Here is a tiny trained network, its code and every weight. The questions are about switching its units off for an input and a class, where a switched-off unit gives its printed mean instead of its output.

import numpy as np


def w(rows, s, z=0):
    codes = np.array(rows[::2]) - 128.0
    scale = np.full(codes.shape[1], s)
    scale[-1] = z or s
    return codes * scale


def f(y):
    return np.maximum(y, 0)


def log_softmax(a):
    a = a - a.max(-1, keepdims=True)
    return a - np.log(np.exp(a).sum(-1, keepdims=True))


def net(x, mask):
    res = np.array(x, float).reshape(1, 7) / 4 @ E
    y = f(res @ A[0][:, :-1].T + A[0][:, -1])
    res = res + np.where(mask, y, B[0][:, -1]) @ B[0][:, :-1]
    return log_softmax(res[-1] @ U[:, :-1].T + U[:, -1])


A, B = {}, {}
E = w([
[163,156,138,114,97,126,123,174,165],'x0',
[253,104,108,102,82,165,120,166,166],'x1',
[98,80,153,128,110,154,134,152,97],'x2',
[139,156,180,129,67,58,126,66,141],'x3',
[176,94,155,199,87,111,103,128,116],'x4',
[159,214,63,218,162,113,92,143,154],'x5',
[129,128,151,125,77,161,124,218,137],'x6',
],0.0064)
A[0] = w([
[195,201,120,170,95,91,124,103,149,59],'neuron 0',
[63,139,117,113,191,114,133,43,118,121],'neuron 1',
[90,177,73,100,246,111,123,22,133,4],'neuron 2',
[119,132,117,129,135,127,126,114,129,89],'neuron 3',
[152,109,124,99,115,139,124,164,136,175],'neuron 4',
[143,127,109,94,135,150,127,179,141,53],'neuron 5',
[73,100,157,109,169,96,136,80,129,117],'neuron 6',
[149,71,139,88,83,130,123,94,121,45],'neuron 7',
[229,210,104,195,96,93,114,108,149,52],'neuron 8',
[113,106,105,219,154,144,123,166,108,43],'neuron 9',
[112,124,139,119,125,131,133,118,119,77],'neuron 10',
[173,126,84,49,129,180,130,243,131,48],'neuron 11',
[99,99,106,230,183,144,121,158,114,64],'neuron 12',
[169,89,138,120,103,136,126,148,120,175],'neuron 13',
[89,170,159,123,130,107,128,164,149,37],'neuron 14',
[2,130,201,76,93,98,134,129,124,85],'neuron 15',
[112,172,169,121,126,96,116,211,152,36],'neuron 16',
[140,130,115,121,128,140,135,151,127,115],'neuron 17',
[41,90,139,82,103,141,134,49,93,29],'neuron 18',
[137,128,115,106,132,143,125,158,136,85],'neuron 19',
[152,113,101,93,126,157,126,187,129,64],'neuron 20',
[191,69,152,105,95,140,129,112,127,2],'neuron 21',
[120,136,119,127,138,127,121,114,124,84],'neuron 22',
[118,109,111,182,148,141,127,151,115,49],'neuron 23',
[217,67,178,73,77,113,131,93,138,16],'neuron 24',
],0.012,0.0016)
B[0] = w([
[208,153,57,131,92,148,107,112,137,219],'neuron 0',
[58,149,107,118,170,92,166,54,124,226],'neuron 1',
[82,163,41,131,214,76,197,79,132,245],'neuron 2',
[122,129,120,124,138,117,132,130,131,140],'neuron 3',
[131,135,154,107,154,142,142,129,155,180],'neuron 4',
[106,147,153,123,135,170,137,136,160,174],'neuron 5',
[70,113,142,112,114,160,114,51,128,200],'neuron 6',
[169,72,162,106,134,98,145,124,114,179],'neuron 7',
[202,154,33,138,67,180,96,99,146,254],'neuron 8',
[99,77,105,138,157,152,79,171,90,184],'neuron 9',
[124,127,131,124,114,131,114,117,137,143],'neuron 10',
[96,174,190,101,154,215,143,156,207,241],'neuron 11',
[82,55,92,123,162,128,84,191,96,197],'neuron 12',
[155,118,141,103,170,113,146,132,148,186],'neuron 13',
[128,155,139,131,105,84,164,164,114,152],'neuron 14',
[97,167,197,157,6,72,121,130,87,229],'neuron 15',
[149,176,141,160,128,98,159,196,111,165],'neuron 16',
[124,134,143,132,137,153,130,132,135,152],'neuron 17',
[118,104,173,137,88,169,71,27,144,216],'neuron 18',
[114,141,147,128,134,153,131,132,147,157],'neuron 19',
[108,138,148,96,142,175,144,142,167,187],'neuron 20',
[183,90,150,93,141,75,160,127,140,186],'neuron 21',
[127,130,123,128,143,117,130,126,132,141],'neuron 22',
[110,102,128,141,151,139,94,156,105,160],'neuron 23',
[234,55,158,121,167,84,140,129,111,214],'neuron 24',
],0.027,0.0079)
U = w([
[74,120,215,144,6,93,76,52,72,77],'0',
[129,230,171,209,54,28,176,253,60,16],'1',
[235,13,189,66,180,49,182,153,122,47],'2',
[50,181,54,132,243,52,228,65,113,101],'3',
[65,26,85,185,208,151,30,241,37,254],'4',
[105,194,202,71,175,235,176,225,233,187],'5',
[235,175,16,168,66,171,65,123,157,196],'6',
],0.0038,0.00058)

Each question gives the input, the list of numbers given to net, and the class t.
The units are the neurons (one row each of A and B). Each row of codes is followed by its name. A weight is (code - 128) times the scale printed after its matrix; where a second scale follows, it is the last column's (A, B and U).
mask holds one flag per neuron, in row order. A switched-off neuron (its flag False) gives its mean, the last column of its row in B, instead of its output. The means were averaged over made-up inputs and are rounded, as every weight is.
A unit's drop is (log p(t) with every unit on - log p(t) with that unit switched off) / (log p(t) with every unit on - log p(t) with every unit switched off).
The circuit of an input: a set's keep is (log p(t) with only the set's units on - log p(t) with every unit switched off) / (log p(t) with every unit on - log p(t) with every unit switched off). Starting from the 12 units with the biggest drops (on a tie, the unit counted first), units are removed one at a time, each time the one whose removal leaves the highest keep (on an exact tie, the one counted first), for as long as the keep stays at least 0.8.
units of the circuit, in order: the units of the circuit, biggest drop first
k most important neurons: the k neurons with the biggest drops, biggest first
drop of u: that unit's drop, to one decimal
input [6,4,3,7,6,0,-2], class 2: units of the circuit, in order => (neuron 24)
input [-1,-8,2,1,0,5,6], class 4: 3 most important neurons => (neuron 12; neuron 9; neuron 23)
input [-6,-6,-3,8,-2,0,4], class 0: 2 most important neurons => (neuron 15; neuron 18)
input [-4,-2,5,4,3,5,2], class 4: 2 most important neurons => (neuron 12; neuron 9)
input [-4,0,7,4,5,-4,-5], class 0: 3 most important neurons => (neuron 18; neuron 15; neuron 6)
input [3,-2,7,0,4,-3,1], class 0: 2 most important neurons => (neuron 15; neuron 2)
input [7,-6,4,0,-6,-1,8], class 1: units of the circuit, in order => (neuron 15; neuron 16)
input [8,-5,-5,6,-7,4,5], class 1: 2 most important neurons => (neuron 16; neuron 14)
input [-1,7,5,2,4,3,7], class 5: 2 most important neurons => (neuron 11; neuron 20)
input [-7,5,4,-5,8,8,0], class 4: 2 most important neurons => (neuron 12; neuron 9)
input [-2,5,1,-1,8,1,5], class 2: 2 most important neurons => (neuron 24; neuron 21)
input [0,-8,-8,-8,-2,-4,8], class 1: 2 most important neurons => (neuron 15; neuron 16)
input [4,8,2,-2,8,-1,3], class 2: 4 most important neurons => (neuron 24; neuron 21; neuron 7; neuron 13)
input [-7,-4,4,2,2,8,0], class 4: units of the circuit, in order => (neuron 12)
input [3,1,-7,-3,3,-8,3], class 2: 3 most important neurons => (neuron 24; neuron 21; neuron 7)
input [8,6,2,0,4,-3,6], class 5: drop of neuron 20 => 0.2
input [3,-8,0,5,-8,-8,-2], class 0: drop of neuron 15 => 0.8
input [-8,0,0,0,8,-8,6], class 2: drop of neuron 24 => 0.3
